[177 144 160 114 120] : P
[ 69 122  98 145 138] : F
[ 98  69 122 114 120] : Y
[175 134  92 141 141] : Z
asked: [98 69] => Y
asked: [160 114 120] => P
asked: [141 141] => Z
asked: [ 69 122  98] => F
asked: [ 98  69 122] => Y

[126 132 139 134 128 120 132 124 127 124 113 121 142] -> W
[122 149 161 144 137  88 158 119 128 107  72  98 167] -> K
[130 120 117 123 124 144 113 131 129 136 144 139 117] -> Q
[125 137 146 134 132 112 139 124 127 119 103 115 142] -> X
[126 132 139 134 130 139 112 124 127 119 113 121 142] -> M
asked: [112 139 124] => X
asked: [112 124] => M

[114 122 115 165 117  90 147 122 156]  vod
[153  84 129 129 110 153 128 145 153]  Sifi
[130 125 135 139 118 108 142 105 149]  Pogu
[108 142  92 146 153  81 123 118 132]  kago
[141 130 152  84 129 180 103 125 110]  labi
[162 124 156 101 121 160 129 132 104]  lekit
[137 144 111 138 146  88 127 103 116]  Lat
[167 145 158  69 145 160 102  89  94]  Gelez
[139 118 108 143 105 107 140  83 135]  did
[179 150 149  85 149 139 110  88  80]  ses
[103 109 136 145 103 141 144 147 163]  Pas
asked: [152  84 129] => labi
asked: [139 118 108 142 105] => Pogu
asked: [167 145 158  69 145 160 102] => Gelez
asked: [180 103 125] => labi
asked: [142  92 146 153  81 123 118] => kago

[109 114 107 117 121 103 142 149 125 149  92 113 109 116 134 146 175 115
 102 130 155 132 124] : H
[102 132 155 121 117 103 142 149 125 149  92 113 109 116 134 146 175 115
 102 130 155 129 127] : S
[109 114 107 117 121 103 142 149 125 149  92 113 109 116 134 146 175 115
 102 130 155 129 127] : V
asked: [155 121 117] => S
asked: [109 114 107 117 121 103 142 149 125 149  92 113 109 116 134 146 175 115
 102 130 155 129 127] => V
asked: [109 114 107 117 121 103 142 149 125 149  92 113 109 116 134 146 175 115
 102 130 155 132 124] => H

[139 128 120 133 119 142 139 122 140 135 125 140 128 134 133 136 129 131
 128 130 121 127 140 109 143 123 125 121 122 139 114 116 136 128 147 116
 123 133 125 131 131 124 129 141 127 126 145 121 134 131 133 122 123 126
 132] : nuga
[149 127 122 138 101 160 150 118 158 141 125 160 120 129 143 145 129 148
 130 127 119 125 133 115 152 119 118 120 116 146  95 107 138 131 157 103
 122 132 132 135 133 118 134 154 127 122 157 127 151 142 140 117 120 130
 139] : Loz
[147 139 115 102 140  99 127 100 130 148 153 137 158 134 113 124 123 121
 102 141 129 161 159 133 109 154 108 123 126 122 132 153 117 100 131 133
 120 101 144 111 162 138 101 118 130 114 137 127 118 142 141 143 136 116
 138] : Val
[141 134 134 135  95 146 134 119 158 139 146 165 122 109 146 138 117 166
 117 123 141 138 137 131 126 130  96 131 122 140  97 125 109 119 126 113
 138 105 160 135 146 125 129 142 135 114 133 157 157 142 149 121 122 139
 146] : lezum
[149 142 121  99 132  95 122  96 140 152 165 152 161 115 117 123 115 147
  96 141 143 170 164 140  96 161  91 130 126 122 129 162  98  92 116 136
 134  87 166 109 172 144  96 113 134 108 127 153 128 148 151 144 138 124
 147] : Bal
[131 130 130 126 121 126 127 125 134 132 136 137 128 120 131 128 123 140
 123 126 134 135 131 130 122 132 121 128 128 130 123 134 119 123 124 128
 133 119 141 128 135 131 126 128 129 125 128 139 135 131 134 128 128 133
 133] : Tel
[131 129 127 128 125 132 132 126 133 131 127 133 126 129 130 131 129 130
 129 126 127 127 128 125 132 128 127 127 126 128 122 125 132 127 133 124
 127 131 127 129 128 127 129 131 127 129 131 127 130 130 131 126 127 128
 130] : vere
[155 129 113 136 107 134 146 158 119 146 123 158 126 139 139 146 132 134
 130 133 112 126 140 109 157 117 123 115 115 145  96 103 148 131 167 100
 115 139 120 134 135 117 130 158 124 123 166 113 143 141 140 116 117 120
 140] : gom
[130 129 130 126 122 129 128 126 134 131 133 136 130 122 130 130 125 137
 123 126 132 131 131 130 124 131 120 129 127 129 123 132 120 125 124 128
 131 120 138 127 133 130 126 128 130 124 129 139 135 130 133 129 129 132
 132] : figem
[161 130 111 140  97 170 158 106 166 150 122 170 123 139 146 152 131 146
 130 133 109 124 142 105 164 114 116 113 112 152  85  94 150 134 176  93
 115 140 121 137 137 112 135 168 125 120 173 114 154 146 146 112 114 120
 146] : buzep
asked: [116 123] => nuga
asked: [146 134 119 158] => lezum
asked: [115 152] => Loz
asked: [155 129 113 136 107 134 146 158 119 146 123 158 126 139 139 146 132 134
 130 133 112 126 140 109 157 117 123 115 115 145  96 103 148 131 167 100
 115 139 120 134 135 117 130 158 124 123 166 113 143 141 140 116 117 120
 140] => gom
asked: [149 127 122 138 101 160 150 118 158 141] => Loz
asked: [131 129 127 128 125 132 132 126 133 131 127 133 126 129 130 131 129 130
 129 126 127 127 128 125 132 128 127 127 126 128 122 125 132 127 133 124
 127 131 127 129 128 127 129 131 127 129 131 127 130 130 131 126 127 128
 130] => vere
asked: [127 133 126 129 130 131 129 130] => vere

[160 101 143 151 122 153 171 151  65 100 132 119 127  88]  paf
[155 122 147 117 141 150 171 166  74 113 132 119 127 112]  Letif
[141 150 169 166 165 127 157 133 161 122 132 119 127 172]  Dusev
asked: [141 150 171 166] => Letif
asked: [127 172] => Dusev

[135 125 127 123 121 133 123 131 127 126 130 120 138 136 138 129 124 136
 132 133 120 126 129 128 131 130 134 135 124 128 130 125 122 123 122 131
 130 132 128 123 128 151 153 110 104 146]  lovug
[135 125 127 123 121 133 123 131 127 126 130 120 138 136 138 129 124 136
 132 133 120 126 129 128 131 130 134 135 124 128 130 125 122 123 122 131
 130 132 128 123 128 124 129 130 121 122]  Vazam
[160 130 119  99  91 151  98 125 105 106 118 119 183 171 174 145 116 162
 151 141  86 106 128 130 123 153 139 139 122 133 136 120  98 105 115 149
 158 140 137  99 143 102 139 135  80 101]  todud
[135 127 123 121 125 133 126 128 128 122 127 129 131 127 130 130 131 130
 128 131 128 128 127 131 126 129 129 131 123 128 131 126 129 125 128 128
 129 122 128 126 129 125 129 125 127 129]  zaz
[124 125 127 126 135 134 133 129 143 132 132 136 129 137 124 116 133 122
 127 140 125 137 117 125 139 126 127 122 123 127 140 125 117 134 121 133
 133 132 124 145 129 131 146 129 128 128]  soni
asked: [151  98 125] => todud
asked: [135 125 127 123 121 133 123 131 127 126 130 120 138 136 138 129 124 136
 132 133 120 126 129 128 131 130 134 135 124 128 130 125 122 123 122 131
 130 132 128 123 128 151 153 110 104 146] => lovug

[100 147 142 139 148 139 116 135 178 112 132 122  91 126 149 151 100 108
 140 119 146 144  96 158 159 119 130 127 123  66 117 134  98 158  68 140
 134 160  97 176 129 146 137 131 119 111 160 109 125 154  85 166  94 147
 135  64 101 115  92  71 144 115 132] : lud
[ 89 115 145 167 151 119 148 149 105 107 123 113 107 121 101 120 118  80
  99 119 152 109 136 149  82 136 139 121 140 103 123 113 158 112 101  83
 144 143  91 147 139 111 139 118 123 166 170 160 176 120 127 148 149 146
 161 133 118 141  92  74 186 112 139] : vevuk
[ 89 115 145 167 151 119 148 149 105 107 123 113 107 121 101 120 118  80
  99 119 152 109 136 149  82 136 139 121 140 103 123 113 158 112 101  83
 144 143  91 147 139 111 139 118 123 166 170 160 176 120 127 148 149 146
 161 133 118 141  92  74 186 112 138] : kasom
[146 146  96 167 151 119 148 149 105 107 123 113 107 121 101 120 118  80
  99 119 152 109 136 149  82 136 139 121 140 103 123 113 158 112 101  83
 144 143  91 147 139 111 139 118 123 166 170 160 176 120 127 148 101  94
 147  64 135 141  92  74 186 112 139] : Gema
asked: [ 94 147 135  64 101] => lud
asked: [146 144  96] => lud

[128 126 127 128 130 128 123 127 127 128 129 128 122 114 137 128 128 137
 125 127 130 121 135 128 124 128 121 125 152 125 127 138  98 125] -> sabuk
[124 135 132 131 127 130 144 132 132 130 127 131 143 142 118 126 128 119
 133 130 125 145 125 126 132 125 136 132 102 125 127 121 120 135] -> lazib
[126 127 128 119 129 127 135 124 123 119 129 125 134 138 135 129 128 135
 126 127 130 138 129 130 128 130 130 127 148 131 129 132 142 127] -> vur
[127 133 131 129 125 129 125 118 130 127 127 129 142 152 114 127 128 114
 133 130 125 146 118 128 134 128 140 133  90 131 128 114 164 134] -> pegu
[124 133 131 130 130 130 145 130 130 127 128 131 141 131 131 126 128 130
 130 129 128 144 134 126 128 125 129 128 135 122 126 135  83 133] -> popat
[133 124 125 125 126 126 118 125 124 125 128 124 120 133 127 130 128 127
 126 127 128 120 122 131 129 131 129 128 125 135 130 122 178 124] -> Nefo
[127 133 131 129 125 129 141 130 130 127 127 129 141 152 114 127 128 114
 133 130 125 144 118 128 134 128 140 133  89 132 128 113 166 134] -> Remok
asked: [126 118 125 124] => Nefo
asked: [128 119 129] => vur
asked: [127 130 121 135] => sabuk
asked: [126 127 128 120] => Nefo
asked: [118 125] => Nefo

[128 128 132 128 127 130 130 121 130 129 135 128 130 127 121 133 126 127
 130 127 128 126 127 133 127 127 124 128 131 127 133 126 129 124 128 132
 131 125 130 127 129 128 128 129 127 132 125 132 131 126 125 121] : tasiv
[128 128 132 128 127 130 130 121 130 129 135 128 130 127 121 133 126 127
 130 127 128 126 127 133 124 125 134 130 131 127 133 126 129 124 128 132
 131 128 129 127 126 130 127 125 126 125 123 125 127 121 128 128] : Pode
[128 128 132 128 127 130 130 121 130 129 135 128 130 127 121 133 126 127
 130 127 128 126 127 133 124 125 134 130 131 127 133 126 129 124 128 132
 131 128 129 128 128 129 128 127 127 127 127 128 128 126 128 128] : sazer
[128 128 131 128 127 130 129 123 130 128 133 128 129 127 123 132 126 127
 129 127 128 126 127 132 125 126 133 130 131 128 132 127 129 125 128 131
 130 126 130 127 129 128 128 129 128 131 126 131 130 126 125 123] : tun
[129 128 126 129 126 124 126 124 129 128 126 122 127 131 127 123 128 127
 125 125 129 131 130 131 127 127 124 128 132 131 128 129 133 130 130 162
 153 102 145 120 139 132 127 140 122 164 105 161 152 106  99  70] : Tole
asked: [127 133 127 127 124 128 131 127 133] => tasiv
asked: [128 128 131 128 127 130 129 123 130 128 133 128 129 127 123 132 126 127
 129 127 128 126 127 132 125 126 133 130 131 128 132 127 129 125 128 131
 130 126 130 127 129 128 128 129 128 131 126 131 130 126 125 123] => tun
asked: [129 128 126 129 126 124 126 124 129 128 126 122 127 131 127 123 128 127
 125 125 129 131 130 131 127 127 124 128 132 131 128 129 133 130 130 162
 153 102 145 120 139 132 127 140 122 164 105 161 152 106  99  70] => Tole
asked: [133 130 131 128 132 127 129 125] => tun
asked: [128 128 132 128 127 130 130 121 130 129 135 128 130 127 121 133 126 127
 130 127 128 126 127 133 124 125 134 130 131 127 133 126 129 124 128 132
 131 128 129 127 126 130 127 125 126 125 123 125 127 121 128 128] => Pode

[143 139 131 133 134 132 149 137 149 143 122 127] -> pez
[159 152 150 156 144 155 167 159 165 158 144 141] -> dip
[118 105 121 128 106 127 119 122 117 113 126 123] -> sutir
[146 138 140 144 135 143 150 145 149 144 137 136] -> Tuz
[168 152 123 110 157 112 178 127 189 166  84 139] -> bag
[166 162 155 159 154 158 173 164 172 166 146 145] -> Rubim
[159 151 147 156 141 153 168 160 165 158 140 135] -> Bok
[105 127 119 122 117 113 126 167 160 155 149 128] -> diru
[117 115 121 121 117 121 115 118 115 115 124 123] -> tik
[160 147 151 160 140 158 168 161 166 157 146 143] -> demig
asked: [149 137] => pez
asked: [106 127 119 122 117 113 126] => sutir

[163 165 150 141  88 156 170 194  77 163 163] -> kap
[150 133 138 119 138 127 143 122 114 113 122] -> diz
[172 110 121  82  72 174 153 172  99 136  68] -> feviv
[133  93 114  97 136 115 117 126 145 117 102] -> raka
[121 121  82  72 110 174 138 146 121 144 109] -> vepuv
[136 152 136 130 114 151 149 144 119 143 133] -> leruf
[138 150 133 127 119 143 138 144 127 137 119] -> mizit
[118  66 103  65 150 105  98  79 152  76 103] -> sikod
[140 139 133 127 100 136 140 146 105 146 130] -> Kagi
[140 122 139 116 121  92 119 110 112 120 152] -> senet
asked: [138 150 133 127 119 143 138] => mizit
asked: [103  65] => sikod
asked: [138 119 138] => diz
asked: [110 121  82  72 174] => feviv
asked: [133  93 114  97] => raka
asked: [133 127 100 136 140] => Kagi

[113 142 180  75  92 106 144  94 168]  mabe
[117 103 108 130 168 149 108  88 119]  Dol
[102 162 107 135  68 127  88 149 165]  medi
[159 148 183 106  92  75 144  85  97]  Linu
[131 115  95 130 129 159 148 147 138]  laliz
[194 141 146 182 125 123 141 117 114]  gekog
[107 135  68 126  88 149  83 151 150]  Rirub
asked: [130 129 159 148] => laliz
asked: [183 106  92  75 144] => Linu
asked: [106  92  75 144] => Linu
asked: [107 135  68 127  88 149] => medi
asked: [ 94 168] => mabe

[ 86 135 179 133 115 127 135 154 132  87 115  95 133 115 127] = futu
[148 161 148 120  97 177  95  97  98 180  95 115  97 170 102] = rupu
[150  90 150 174 132  91 135 154 132  87 135 179 133 115 127] = vok
asked: [ 95 115] => rupu
asked: [ 87 135 179 133 115 127] => vok
asked: [150  90] => vok
asked: [177  95  97  98 180  95 115  97] => rupu
asked: [150  90 150 174 132  91 135 154 132  87 135 179 133 115 127] => vok

[166 143 144 109 137] : kagin
[ 64 123 120 109 137] : Kuriz
[169  99 134 121 136] : suko
asked: [169  99] => suko
asked: [ 99 134 121 136] => suko
asked: [166 143] => kagin
asked: [166 143 144 109 137] => kagin
asked: [144 109] => kagin
asked: [134 121 136] => suko

[133  90 125 117] = Gal
[192 143 123 147] = zago
[192 118 123 147] = nereb
[118 123 148 117] = Saz
[ 85 102 161 158] = Zufad
[134 110 127 128] = dut
[192 143 123 126] = zupe
[125  90 133 137] = duz
asked: [133  90 125] => Gal
asked: [118 123 147] => nereb
asked: [161 158] => Zufad
asked: [ 90 125 117] => Gal
asked: [125  90 133] => duz
asked: [192 118 123] => nereb

[136 182 144  91 161  87 132  98 168 124 172  88 184  69 123  82 120  79
  89 113 170 144] : gali
[114  74 137 158 109 168 126  77 105 134  91 140  75 114 161 175 113 123
  93 166 158 165] : tegom
[137 126  77 109 168  74 114 158 139 180  72 139 114 131 139  72 138 127
  98 136 110 155] : susu
[155 136 114  85 132  80 167 105  95 180 113 145  93 108  70 105 120 183
 158  97 132  87] : tediv
[128  89 170 157 136 164  77 124 105 134  91 140  75 114 161 175 113 123
  93 166 158 165] : poz
[ 75 109  90 115 169  97 109 170 164 115 123 143 185 175 154 111 149 138
 146 135 140 167] : Rapa
asked: [157 136] => poz
asked: [137 126  77 109 168  74 114 158] => susu

[123 137 114 146 134 127 166 130 140 104  66 122 110 131 146 123 153 133
 120 144 113] = Puzus
[124 137 114 146 149 127 146 130 140 104 100 122 105 131 157 123 143 150
 120 144 135] = nubal
[159 137 114 146 134 154 146 130 140 123 100 122 110 131 126 137 143 150
 120 144 121] = kirov
[ 79 137 114 125 134 127 146 114 120  89 100 122 110 117 146 123 129 150
 120 161 135] = teli
[123  89 114 146 134 157 119 130 140 104 100 122 110  87 146 123 143  89
 120 144 155] = zodar
[123 137 114 146 134 127 153 155 140 104 100 122 110 131 146 123 135 164
 120 144 135] = teg
[123 137 114 146 144 127 146 130 140 104 100 122 110 131 119 123 143 150
 120 144 135] = Buf
[110 185 117 146 134 122 146 140 140 104 100 122 110 131 146 123 144 150
 119 144 135] = tamip
[123 137 119 118 133 127 146 145 140 104 100 150 123 110 122 117 146 129
 113 144 135] = gegup
[123 137 114 146 153 127 144 130 140 104 143  84 124 131 146 123 143 150
 120 116 135] = lodun
asked: [104 100 150 123 110 122 117 146] => gegup
asked: [100 122 110 117 146 123 129 150] => teli
asked: [166 130 140 104  66 122] => Puzus
asked: [144 127 146 130] => Buf
asked: [137 114 125 134] => teli

[137  76 193 173 133  85] = ribo
[195 158 115 149  95 194] = muluf
[142 116  89  75 168 180] = busiz
[126 170 166  76  72  81] = Pagip
[116  89  76 168 180 185] = bur
[ 99 183 118 186 167  72] = dizi
asked: [167  72] => dizi
asked: [183 118 186 167  72] => dizi
asked: [116  89  76 168 180 185] => bur
asked: [116  89  75 168 180] => busiz
asked: [158 115 149] => muluf
asked: [170 166  76  72] => Pagip

